Below are the code and all the weights of a small trained network. Each question names an input and a target symbol and asks about switching units off, where a switched-off unit gives its printed mean instead of its output.

import numpy as np


def w(rows, s, z=0):
    codes = np.array(rows[::2]) - 128.0
    scale = np.full(codes.shape[1], s)
    scale[-1] = z or s
    return codes * scale


def norm(h):
    return h / np.sqrt((h * h).mean(-1, keepdims=True) + 1e-5)


def f(y):
    return np.maximum(y, 0)


def softmax(a):
    e = np.exp(a - a.max(-1, keepdims=True))
    return e / e.sum(-1, keepdims=True)


def log_softmax(a):
    a = a - a.max(-1, keepdims=True)
    return a - np.log(np.exp(a).sum(-1, keepdims=True))


def net(x, mask):
    ids = ['ΓΔΛΣΨαεηπτφ'.index(c) for c in x.split()]
    T = len(ids)
    res = E[ids] + P[:T]
    r = norm(res)
    for j in range(3):
        rows = slice(2 * j, 2 * j + 2)
        q, k, v = (r @ M[0][rows].T for M in (Q, K, V))
        z = softmax(np.where(np.tri(T) > 0, q @ k.T / 2**0.5, -1e9)) @ v
        o = O[0][rows]
        res = res + np.where(mask[j], z, o[:, -1]) @ o[:, :-1]
    y = f(norm(res) @ A[0][:, :-1].T + A[0][:, -1])
    res = res + np.where(mask[3:19], y, B[0][:, -1]) @ B[0][:, :-1]
    return log_softmax(norm(res)[-1] @ U[:, :-1].T + U[:, -1])


Q, K, V, O, A, B = {}, {}, {}, {}, {}, {}
E = w([
[137,145,46,192],'Γ',
[128,190,136,166],'Δ',
[121,88,68,130],'Λ',
[125,189,102,100],'Σ',
[59,123,110,121],'Ψ',
[119,127,110,101],'α',
[49,107,8,104],'ε',
[166,146,63,95],'η',
[68,130,103,85],'π',
[94,43,106,80],'τ',
[141,91,113,174],'φ',
],0.012)
P = w([
[4,77,46,167],'0',
[34,86,91,149],'1',
[46,85,117,138],'2',
[65,85,143,123],'3',
[72,92,157,115],'4',
[68,95,153,107],'5',
],0.0034)
Q[0] = w([
[188,170,201,217],'H0',
[226,19,214,96],'H0',
[30,105,199,94],'H1',
[107,168,49,59],'H1',
[245,133,241,84],'H2',
[183,239,123,84],'H2',
],0.012)
K[0] = w([
[82,207,109,227],'H0',
[17,64,23,205],'H0',
[244,138,203,168],'H1',
[180,182,147,49],'H1',
[41,146,6,219],'H2',
[42,31,107,124],'H2',
],0.011)
V[0] = w([
[157,2,109,174],'H0',
[121,233,201,216],'H0',
[157,226,102,65],'H1',
[99,100,154,209],'H1',
[204,44,200,224],'H2',
[176,55,29,139],'H2',
],0.0068)
O[0] = w([
[180,62,148,32,127],'H0',
[2,146,26,215,36],'H0',
[189,129,86,94,129],'H1',
[88,91,168,102,121],'H1',
[129,10,75,167,2],'H2',
[213,145,175,167,176],'H2',
],0.0056,0.0075)
A[0] = w([
[85,87,109,151,3],'N0',
[54,120,130,186,32],'N1',
[183,2,115,127,15],'N2',
[121,98,107,39,22],'N3',
[63,35,215,159,177],'N4',
[47,62,111,55,45],'N5',
[174,185,132,156,133],'N6',
[123,146,215,169,188],'N7',
[93,124,146,102,171],'N8',
[172,164,142,99,105],'N9',
[90,69,125,93,74],'N10',
[140,58,50,163,24],'N11',
[74,182,220,136,52],'N12',
[121,91,111,50,59],'N13',
[132,186,41,62,126],'N14',
[117,95,65,57,54],'N15',
],0.0087,0.0019)
B[0] = w([
[137,150,89,56,140],'N0',
[86,55,91,56,171],'N1',
[79,157,6,187,202],'N2',
[130,76,115,26,222],'N3',
[174,55,204,208,207],'N4',
[40,167,187,161,203],'N5',
[93,117,61,189,204],'N6',
[141,62,119,94,194],'N7',
[102,152,139,109,194],'N8',
[206,124,96,121,242],'N9',
[58,141,134,161,171],'N10',
[182,128,218,182,139],'N11',
[174,116,242,168,223],'N12',
[105,91,91,54,217],'N13',
[120,200,145,175,255],'N14',
[117,160,66,121,173],'N15',
],0.015,0.004)
U = w([
[133,14,196,235,68],'Γ',
[24,208,34,34,2],'Δ',
[154,28,30,233,81],'Λ',
[142,202,188,77,99],'Σ',
[15,62,110,106,178],'Ψ',
[255,117,106,107,136],'α',
[92,144,204,106,142],'ε',
[208,175,85,207,97],'η',
[157,229,139,108,202],'π',
[132,6,11,66,134],'τ',
[78,9,98,178,192],'φ',
],0.0091,0.0082)

Each question gives the input, a string of symbols that net reads in full, and the target symbol t.
The units are the heads (2 rows each of Q, K, V and O) and the neurons (one row each of A and B). Each row of codes is followed by its name. A weight is (code - 128) times the scale printed after its matrix; where a second scale follows, it is the last column's (O, A, B and U).
mask holds one flag per unit, heads first, then neurons. A switched-off unit (its flag False) gives its mean, the last column of its rows in O or B, instead of its output. The means were averaged over made-up inputs and are rounded, as every weight is.
A unit's drop is (log p(t) with every unit on - log p(t) with that unit switched off) / (log p(t) with every unit on - log p(t) with every unit switched off).
The circuit of an input: a set's keep is (log p(t) with only the set's units on - log p(t) with every unit switched off) / (log p(t) with every unit on - log p(t) with every unit switched off). Starting from the 12 units with the biggest drops (on a tie, the unit counted first), units are removed one at a time, each time the one whose removal leaves the highest keep (on an exact tie, the one counted first), for as long as the keep stays at least 0.8.
circuit, biggest first: the units of the circuit, biggest drop first
most important unit: the unit with the biggest drop
k most important neurons: the k neurons with the biggest drops, biggest first
which heads matter: for each layer, one digit per head in row order, 1 if its drop is at least 0.15 and else 0, layers parted by /
drop when u is switched off: that unit's drop, to one decimal
input η Γ Λ, target α: which heads matter	001
input Δ η η Σ π, target π: circuit, biggest first	(H1; N14)
input α Λ π Δ φ, target φ: most important unit	H2
input Σ η η π, target α: circuit, biggest first	(N9; H1)
input π φ π Ψ, target Γ: which heads matter	010
input Δ Δ τ Ψ η Ψ, target α: which heads matter	000
input Σ Γ Ψ φ Ψ, target Γ: circuit, biggest first	(N4; H1)
input Γ Σ τ φ Δ, target φ: circuit, biggest first	(H0; H2)
input π Σ ε π Ψ, target π: which heads matter	011
input Δ φ Λ, target Ψ: 2 most important neurons	(N5; N10)
input η Ψ π Σ ε, target π: drop when N14 is switched off	0.2
input η Σ Ψ, target π: drop when N4 is switched off	0.1
input Ψ Γ Γ Λ η Δ, target Ψ: drop when N8 is switched off	0.0
input η η Λ π α, target α: drop when H1 is switched off	0.1
input τ ε η η ε α, target α: most important unit	H0
